Below is a small trained network, with its code and all its weights. Each question gives an input and a target symbol and asks what happens when units are switched off, that is, made to give their printed mean instead of their output.

import numpy as np


def w(rows, s, z=0):
    codes = np.array(rows[::2]) - 128.0
    scale = np.full(codes.shape[1], s)
    scale[-1] = z or s
    return codes * scale


def norm(h):
    return h / np.sqrt((h * h).mean(-1, keepdims=True) + 1e-5)


def f(y):
    return np.maximum(y, 0)


def softmax(a):
    e = np.exp(a - a.max(-1, keepdims=True))
    return e / e.sum(-1, keepdims=True)


def log_softmax(a):
    a = a - a.max(-1, keepdims=True)
    return a - np.log(np.exp(a).sum(-1, keepdims=True))


def net(x, mask):
    ids = ['ΓΘΠΣαεη'.index(c) for c in x.split()]
    T = len(ids)
    res = E[ids] + P[:T]
    u = 0
    for l in range(3):
        q, k, v = (norm(res) @ M[l].T for M in (Q, K, V))
        z = softmax(np.where(np.tri(T) > 0, q @ k.T / 3**0.5, -1e9)) @ v
        res = res + np.where(mask[u], z, O[l][:, -1]) @ O[l][:, :-1]
        u += 1
        y = f(norm(res) @ A[l][:, :-1].T + A[l][:, -1])
        res = res + np.where(mask[u : u + 8], y, B[l][:, -1]) @ B[l][:, :-1]
        u += 8
    return log_softmax(norm(res)[-1] @ U[:, :-1].T + U[:, -1])


Q, K, V, O, A, B = {}, {}, {}, {}, {}, {}
E = w([
[99,211,60,98],'Γ',
[187,34,221,245],'Θ',
[55,180,43,131],'Π',
[71,192,5,92],'Σ',
[72,247,37,142],'α',
[42,120,122,127],'ε',
[145,187,254,45],'η',
],0.0034)
P = w([
[112,113,160,133],'0',
[255,134,67,98],'1',
[94,192,158,185],'2',
[224,118,67,94],'3',
[91,153,151,148],'4',
[211,115,67,96],'5',
[99,138,144,128],'6',
[212,115,72,92],'7',
[108,129,143,112],'8',
[211,116,58,95],'9',
],0.0065)
Q[0] = w([
[255,213,217,122],'0.h0',
[168,106,175,120],'0.h0',
[117,148,129,46],'0.h0',
],0.0062)
K[0] = w([
[254,204,191,138],'0.h0',
[179,155,180,168],'0.h0',
[122,217,155,24],'0.h0',
],0.0052)
V[0] = w([
[184,196,50,127],'0.h0',
[2,75,114,64],'0.h0',
[132,183,209,45],'0.h0',
],0.0069)
O[0] = w([
[99,97,3,128,157],'0.h0',
[194,251,159,227,3],'0.h0',
[123,42,157,176,158],'0.h0',
],0.0068,0.0037)
A[0] = w([
[182,128,92,124,162],'0.n0',
[204,105,98,114,106],'0.n1',
[21,187,101,141,12],'0.n2',
[174,110,128,241,57],'0.n3',
[108,98,117,239,83],'0.n4',
[76,96,127,221,68],'0.n5',
[178,156,188,125,2],'0.n6',
[4,232,154,42,5],'0.n7',
],0.012,0.0032)
B[0] = w([
[85,107,116,85,227],'0.n0',
[71,151,97,81,255],'0.n1',
[82,211,140,178,200],'0.n2',
[214,90,90,109,149],'0.n3',
[113,76,74,186,169],'0.n4',
[112,80,91,187,185],'0.n5',
[143,171,241,135,145],'0.n6',
[121,46,40,251,207],'0.n7',
],0.019,0.0045)
Q[1] = w([
[178,45,255,167],'1.h0',
[185,119,112,32],'1.h0',
[99,102,139,25],'1.h0',
],0.016)
K[1] = w([
[11,1,121,157],'1.h0',
[183,160,158,202],'1.h0',
[201,86,183,157],'1.h0',
],0.013)
V[1] = w([
[67,7,210,121],'1.h0',
[31,151,46,107],'1.h0',
[61,191,157,126],'1.h0',
],0.012)
O[1] = w([
[194,143,61,2,253],'1.h0',
[62,195,249,91,62],'1.h0',
[117,225,105,138,116],'1.h0',
],0.0091,0.006)
A[1] = w([
[173,248,80,244,17],'1.n0',
[59,137,101,119,81],'1.n1',
[208,213,181,71,176],'1.n2',
[136,114,149,145,133],'1.n3',
[142,55,146,98,135],'1.n4',
[75,149,83,138,82],'1.n5',
[83,93,119,234,4],'1.n6',
[6,162,199,121,125],'1.n7',
],0.013,0.0025)
B[1] = w([
[207,190,245,166,194],'1.n0',
[154,114,166,162,206],'1.n1',
[76,12,190,158,150],'1.n2',
[140,126,112,128,142],'1.n3',
[92,175,125,146,209],'1.n4',
[140,106,171,143,203],'1.n5',
[57,23,106,183,241],'1.n6',
[69,255,52,119,254],'1.n7',
],0.019,0.0065)
Q[2] = w([
[195,194,207,101],'2.h0',
[60,145,248,114],'2.h0',
[109,150,112,142],'2.h0',
],0.016)
K[2] = w([
[9,153,165,49],'2.h0',
[16,237,53,193],'2.h0',
[136,132,149,171],'2.h0',
],0.011)
V[2] = w([
[63,82,6,174],'2.h0',
[190,147,44,166],'2.h0',
[83,110,164,114],'2.h0',
],0.012)
O[2] = w([
[136,100,241,2,254],'2.h0',
[44,46,187,138,202],'2.h0',
[183,185,89,117,106],'2.h0',
],0.0085,0.0046)
A[2] = w([
[129,81,107,196,133],'2.n0',
[106,208,155,141,184],'2.n1',
[162,212,164,119,165],'2.n2',
[187,100,230,161,146],'2.n3',
[181,253,94,94,140],'2.n4',
[134,186,121,226,45],'2.n5',
[185,37,200,232,81],'2.n6',
[111,109,231,56,4],'2.n7',
],0.021,0.0025)
B[2] = w([
[178,203,158,153,224],'2.n0',
[70,145,129,234,210],'2.n1',
[110,145,210,211,158],'2.n2',
[36,149,32,195,195],'2.n3',
[254,169,212,70,201],'2.n4',
[83,38,139,52,225],'2.n5',
[201,5,239,228,254],'2.n6',
[87,132,232,44,184],'2.n7',
],0.025,0.0088)
U = w([
[176,27,176,188,162],'Γ',
[24,146,80,164,212],'Θ',
[125,254,200,148,50],'Π',
[70,84,235,13,2],'Σ',
[114,23,37,67,131],'α',
[242,153,129,70,218],'ε',
[168,168,29,181,92],'η',
],0.0089,0.0029)

Each question gives the input, a string of symbols that net reads in full, and the target symbol t.
The units are the heads (3 rows each of Q, K, V and O) and the neurons (one row each of A and B). Each row of codes is followed by its name. A weight is (code - 128) times the scale printed after its matrix; where a second scale follows, it is the last column's (O, A, B and U).
mask holds one flag per unit, layer by layer, with each layer's heads first. A switched-off unit (its flag False) gives its mean, the last column of its rows in O or B, instead of its output. The means were averaged over made-up inputs and are rounded, as every weight is.
A unit's drop is (log p(t) with every unit on - log p(t) with that unit switched off) / (log p(t) with every unit on - log p(t) with every unit switched off).
The circuit of an input: a set's keep is (log p(t) with only the set's units on - log p(t) with every unit switched off) / (log p(t) with every unit on - log p(t) with every unit switched off). Starting from the 12 units with the biggest drops (on a tie, the unit counted first), units are removed one at a time, each time the one whose removal leaves the highest keep (on an exact tie, the one counted first), for as long as the keep stays at least 0.8.
units of the circuit, in order: the units of the circuit, biggest drop first
unit that matters most: the unit with the biggest drop
top k neurons: the k neurons with the biggest drops, biggest first
k most important neurons of layer l: the k neurons of layer l with the biggest drops, biggest first
drop when u is switched off: that unit's drop, to one decimal
input α Π Σ Γ η Θ Γ, target Θ: units of the circuit, in order -> [1.h0 1.n7]
input Θ Γ Σ η Θ, target Θ: units of the circuit, in order -> [1.h0 1.n7 0.n5 2.n6]
input α Θ Θ η Π η ε Σ, target Π: top 2 neurons -> [1.n6 2.n4]
input α Θ Σ ε, target Π: unit that matters most -> 1.h0
input α Σ Θ Π, target Π: top 3 neurons -> [0.n7 2.n4 1.n6]
input Γ Σ Σ η Θ Θ Θ Π, target Σ: top 2 neurons -> [0.n3 0.n4]
input α η Γ η Θ α, target Π: top 2 neurons -> [0.n7 2.n4]
input Θ η α Π η ε η, target Π: top 2 neurons -> [2.n4 1.n7]
input Σ η η Σ η Γ Θ Σ, target Θ: top 2 neurons -> [1.n7 0.n3]
input Σ Θ η Θ, target Θ: top 2 neurons -> [1.n7 0.n3]
input η Θ η, target Θ: top 2 neurons -> [0.n1 1.n7]
input η α Θ Θ Θ α α Θ Σ η, target α: top 3 neurons -> [0.n3 0.n6 2.n6]
input η Γ η Θ Θ η Θ Θ, target α: top 2 neurons -> [2.n6 0.n6]
input ε Θ Θ Θ, target η: top 3 neurons -> [0.n6 2.n6 1.n0]
input ε Θ Θ η η ε ε Θ, target η: 4 most important neurons of layer 0 -> [0.n6 0.n2 0.n7 0.n1]
input Σ Θ Σ ε, target Θ: top 3 neurons -> [1.n7 0.n3 2.n6]
input α Σ Π Π Θ Θ Σ, target Θ: top 4 neurons -> [0.n7 1.n7 1.n6 2.n1]
input Γ Π Θ α η Σ, target Σ: unit that matters most -> 0.n4
input ε Θ ε Σ Θ Γ η Σ ε η, target η: top 3 neurons -> [0.n6 2.n6 0.n3]
input Γ Θ Θ ε ε η, target Σ: 2 most important neurons of layer 0 -> [0.n3 0.n4]
input η Π Σ η ε Θ Θ Θ η Γ, target α: 2 most important neurons of layer 0 -> [0.n3 0.n6]
input ε Σ η Π Π Θ ε Θ Θ α, target η: 2 most important neurons of layer 2 -> [2.n6 2.n0]
input η Θ Π Θ Θ Θ η ε, target α: 2 most important neurons of layer 1 -> [1.n0 1.n7]
input Γ η Σ Θ Θ Θ Θ η η Γ, target Σ: top neuron -> [0.n3]
input Θ Π Θ Θ Θ Γ, target ε: drop when 1.n1 is switched off -> 0.0
input Σ Θ Γ Σ Θ Σ Θ Θ Σ Π, target Θ: drop when 0.n3 is switched off -> 0.7
input α Θ η Θ Θ η Θ α η Γ, target Π: drop when 0.h0 is switched off -> 0.2
input Γ η Θ Γ Σ Σ η Σ η Θ, target Σ: most important neuron of layer 1 -> [1.n6]
input η Θ α Θ ε Θ Σ η Θ Σ, target α: drop when 2.h0 is switched off -> 0.1
